Here is a tiny trained network, its code and every weight. The questions are about switching its units off for an input and a class, where a switched-off unit gives its printed mean instead of its output.

import numpy as np


def w(rows, s, z=0):
    codes = np.array(rows[::2]) - 128.0
    scale = np.full(codes.shape[1], s)
    scale[-1] = z or s
    return codes * scale


def norm(h):
    return h / np.sqrt((h * h).mean(-1, keepdims=True) + 1e-5)


def f(y):
    return y / 2 * (1 + np.tanh(0.7978845608 * (y + 0.044715 * y**3)))


def log_softmax(a):
    a = a - a.max(-1, keepdims=True)
    return a - np.log(np.exp(a).sum(-1, keepdims=True))


def net(x, mask):
    res = np.array(x, float).reshape(1, 7) / 4 @ E
    u = 0
    for l in range(4):
        y = f(norm(res) @ A[l][:, :-1].T + A[l][:, -1])
        res = res + np.where(mask[u : u + 10], y, B[l][:, -1]) @ B[l][:, :-1]
        u += 10
    return log_softmax(norm(res)[-1] @ U[:, :-1].T + U[:, -1])


A, B = {}, {}
E = w([
[119,181,152,240,68,60],'x0',
[125,121,126,136,123,134],'x1',
[153,151,125,83,129,106],'x2',
[130,119,126,139,111,142],'x3',
[130,155,135,99,153,104],'x4',
[3,125,210,103,11,120],'x5',
[128,194,145,124,136,189],'x6',
],0.0058)
A[0] = w([
[129,128,150,130,166,166,100],'0.n0',
[126,41,166,81,181,189,60],'0.n1',
[76,253,129,144,132,172,113],'0.n2',
[121,175,108,57,114,114,94],'0.n3',
[160,114,145,86,154,56,190],'0.n4',
[75,140,137,95,196,162,173],'0.n5',
[127,70,169,148,183,2,65],'0.n6',
[111,124,149,62,161,218,41],'0.n7',
[85,146,104,79,181,251,94],'0.n8',
[218,111,114,180,188,125,252],'0.n9',
],0.0068,0.0014)
B[0] = w([
[168,147,127,139,116,207,133],'0.n0',
[173,122,184,152,68,93,182],'0.n1',
[133,218,106,203,123,138,185],'0.n2',
[114,137,108,125,80,151,142],'0.n3',
[91,99,116,164,107,157,166],'0.n4',
[144,39,101,131,2,138,156],'0.n5',
[126,111,90,137,84,154,176],'0.n6',
[139,62,142,131,96,93,173],'0.n7',
[179,129,130,103,85,87,194],'0.n8',
[77,111,209,89,104,144,254],'0.n9',
],0.0079,0.0043)
A[1] = w([
[131,147,122,135,56,221,66],'1.n0',
[188,160,113,167,132,172,97],'1.n1',
[254,88,103,139,106,114,129],'1.n2',
[97,66,89,37,124,161,104],'1.n3',
[159,114,140,74,238,94,197],'1.n4',
[102,87,235,100,101,71,64],'1.n5',
[195,111,99,161,186,141,167],'1.n6',
[106,155,199,137,77,148,197],'1.n7',
[94,38,172,65,46,99,255],'1.n8',
[131,150,134,77,84,126,118],'1.n9',
],0.007,0.0017)
B[1] = w([
[109,174,118,152,76,140,152],'1.n0',
[187,122,127,65,168,83,138],'1.n1',
[58,203,128,160,194,148,168],'1.n2',
[177,139,161,202,97,54,164],'1.n3',
[64,174,126,127,103,141,143],'1.n4',
[99,166,146,156,152,153,175],'1.n5',
[2,139,206,82,240,104,140],'1.n6',
[55,194,73,117,137,85,185],'1.n7',
[62,189,51,91,109,108,254],'1.n8',
[89,118,155,198,151,176,145],'1.n9',
],0.0052,0.0077)
A[2] = w([
[148,47,77,41,125,133,253],'2.n0',
[44,182,47,89,128,160,111],'2.n1',
[60,79,32,110,74,97,248],'2.n2',
[125,183,141,72,153,112,122],'2.n3',
[67,236,53,124,105,116,212],'2.n4',
[206,120,188,195,116,47,45],'2.n5',
[77,135,188,87,103,157,27],'2.n6',
[108,169,204,86,158,152,71],'2.n7',
[189,208,168,130,83,253,102],'2.n8',
[41,51,103,124,173,90,146],'2.n9',
],0.0069,0.0013)
B[2] = w([
[129,217,173,157,75,35,150],'2.n0',
[82,146,104,161,214,254,197],'2.n1',
[193,210,140,181,170,171,225],'2.n2',
[114,121,101,125,86,147,148],'2.n3',
[194,123,120,94,112,157,254],'2.n4',
[113,133,158,127,106,99,126],'2.n5',
[73,136,112,125,154,143,148],'2.n6',
[112,86,53,119,133,149,149],'2.n7',
[140,135,36,181,161,116,165],'2.n8',
[149,195,19,157,162,157,166],'2.n9',
],0.0068,0.0079)
A[3] = w([
[195,3,57,153,98,91,49],'3.n0',
[161,215,169,170,95,50,242],'3.n1',
[86,39,160,163,166,107,88],'3.n2',
[36,195,173,85,178,109,109],'3.n3',
[164,123,181,99,236,124,101],'3.n4',
[49,157,189,126,96,137,143],'3.n5',
[119,124,181,133,102,150,130],'3.n6',
[233,78,122,170,184,91,126],'3.n7',
[125,250,113,188,61,60,250],'3.n8',
[212,158,192,122,209,118,129],'3.n9',
],0.0067,0.0016)
B[3] = w([
[74,186,163,183,127,131,117],'3.n0',
[186,58,115,42,122,133,191],'3.n1',
[116,114,86,115,104,148,119],'3.n2',
[98,122,67,90,201,185,152],'3.n3',
[1,151,56,97,5,148,129],'3.n4',
[69,93,191,23,156,26,145],'3.n5',
[118,42,119,111,171,32,124],'3.n6',
[55,186,138,141,119,157,128],'3.n7',
[165,26,143,133,167,120,254],'3.n8',
[18,78,187,81,53,47,134],'3.n9',
],0.0061,0.0098)
U = w([
[2,149,127,102,129,135,83],'0',
[144,146,111,159,133,143,74],'1',
[124,111,147,125,138,174,253],'2',
[132,112,188,122,112,71,120],'3',
[122,132,140,131,139,168,79],'4',
],0.016,0.0016)

Each question gives the input, the list of numbers given to net, and the class t.
The units are the neurons (one row each of A and B). Each row of codes is followed by its name. A weight is (code - 128) times the scale printed after its matrix; where a second scale follows, it is the last column's (A, B and U).
mask holds one flag per neuron, layer by layer. A switched-off neuron (its flag False) gives its mean, the last column of its row in B, instead of its output. The means were averaged over made-up inputs and are rounded, as every weight is.
A unit's drop is (log p(t) with every unit on - log p(t) with that unit switched off) / (log p(t) with every unit on - log p(t) with every unit switched off).
The circuit of an input: a set's keep is (log p(t) with only the set's units on - log p(t) with every unit switched off) / (log p(t) with every unit on - log p(t) with every unit switched off). Starting from the 12 units with the biggest drops (on a tie, the unit counted first), units are removed one at a time, each time the one whose removal leaves the highest keep (on an exact tie, the one counted first), for as long as the keep stays at least 0.8.
units of the circuit, in order: the units of the circuit, biggest drop first
k most important neurons: the k neurons with the biggest drops, biggest first
k most important neurons of layer l: the k neurons of layer l with the biggest drops, biggest first
input [-3,2,4,-5,-7,-7,-5], class 0: units of the circuit, in order : [1.n6 3.n8 3.n4]
input [5,-6,-4,-5,8,3,-6], class 1: units of the circuit, in order : [0.n9 0.n6]
input [8,7,4,-1,-5,-1,-4], class 3: units of the circuit, in order : [2.n1 2.n9]
input [1,6,2,-3,0,5,-7], class 1: units of the circuit, in order : [0.n9 2.n2]
input [7,0,0,-3,8,-2,4], class 3: units of the circuit, in order : [1.n8 2.n1 2.n2]
input [-6,2,4,6,0,1,5], class 3: units of the circuit, in order : [0.n8 0.n7 2.n0]
input [-5,1,2,-6,2,5,8], class 1: 2 most important neurons : [0.n9 0.n2]
input [-5,2,-1,6,6,3,7], class 1: 2 most important neurons : [0.n9 0.n2]
input [5,0,2,7,6,5,-3], class 4: 2 most important neurons : [0.n9 2.n4]
input [8,3,0,6,0,-8,7], class 0: 3 most important neurons : [1.n6 0.n5 0.n1]
input [-7,0,-3,-1,-2,-8,-2], class 0: most important neuron : [1.n6]
input [1,8,-5,-4,1,5,-4], class 2: 2 most important neurons : [0.n9 2.n2]
input [1,3,-3,7,1,6,-7], class 1: 2 most important neurons : [0.n9 2.n2]
input [-8,4,4,-3,4,-5,3], class 3: 2 most important neurons of layer 1 : [1.n3 1.n7]
input [0,-5,-4,-8,-7,7,-8], class 1: 3 most important neurons of layer 2 : [2.n2 2.n9 2.n4]
input [-4,8,-5,1,-7,-1,8], class 1: 2 most important neurons : [2.n8 1.n2]
input [0,-2,7,7,-8,5,8], class 1: 2 most important neurons : [0.n9 0.n2]
input [-3,3,5,1,7,4,-6], class 1: 4 most important neurons : [0.n9 2.n2 1.n8 1.n3]
input [-6,0,-2,5,-7,2,-1], class 3: 4 most important neurons : [0.n7 0.n1 0.n8 0.n2]
input [6,2,0,1,5,-5,-1], class 3: 4 most important neurons : [1.n8 0.n9 2.n1 1.n2]
input [3,-5,-6,-3,1,2,-1], class 2: 4 most important neurons of layer 0 : [0.n9 0.n1 0.n8 0.n5]
input [-4,-5,5,8,7,0,-8], class 1: most important neuron : [1.n8]
input [7,6,1,0,1,-8,-7], class 0: 2 most important neurons of layer 1 : [1.n6 1.n8]
input [-7,6,1,4,6,-8,4], class 0: most important neuron of layer 1 : [1.n2]
input [-7,3,-8,1,-4,1,6], class 3: 2 most important neurons of layer 2 : [2.n1 2.n9]
input [0,-4,2,6,-5,4,8], class 1: 3 most important neurons : [0.n2 0.n9 2.n8]
input [7,4,6,-1,7,-3,-4], class 3: most important neuron of layer 0 : [0.n5]
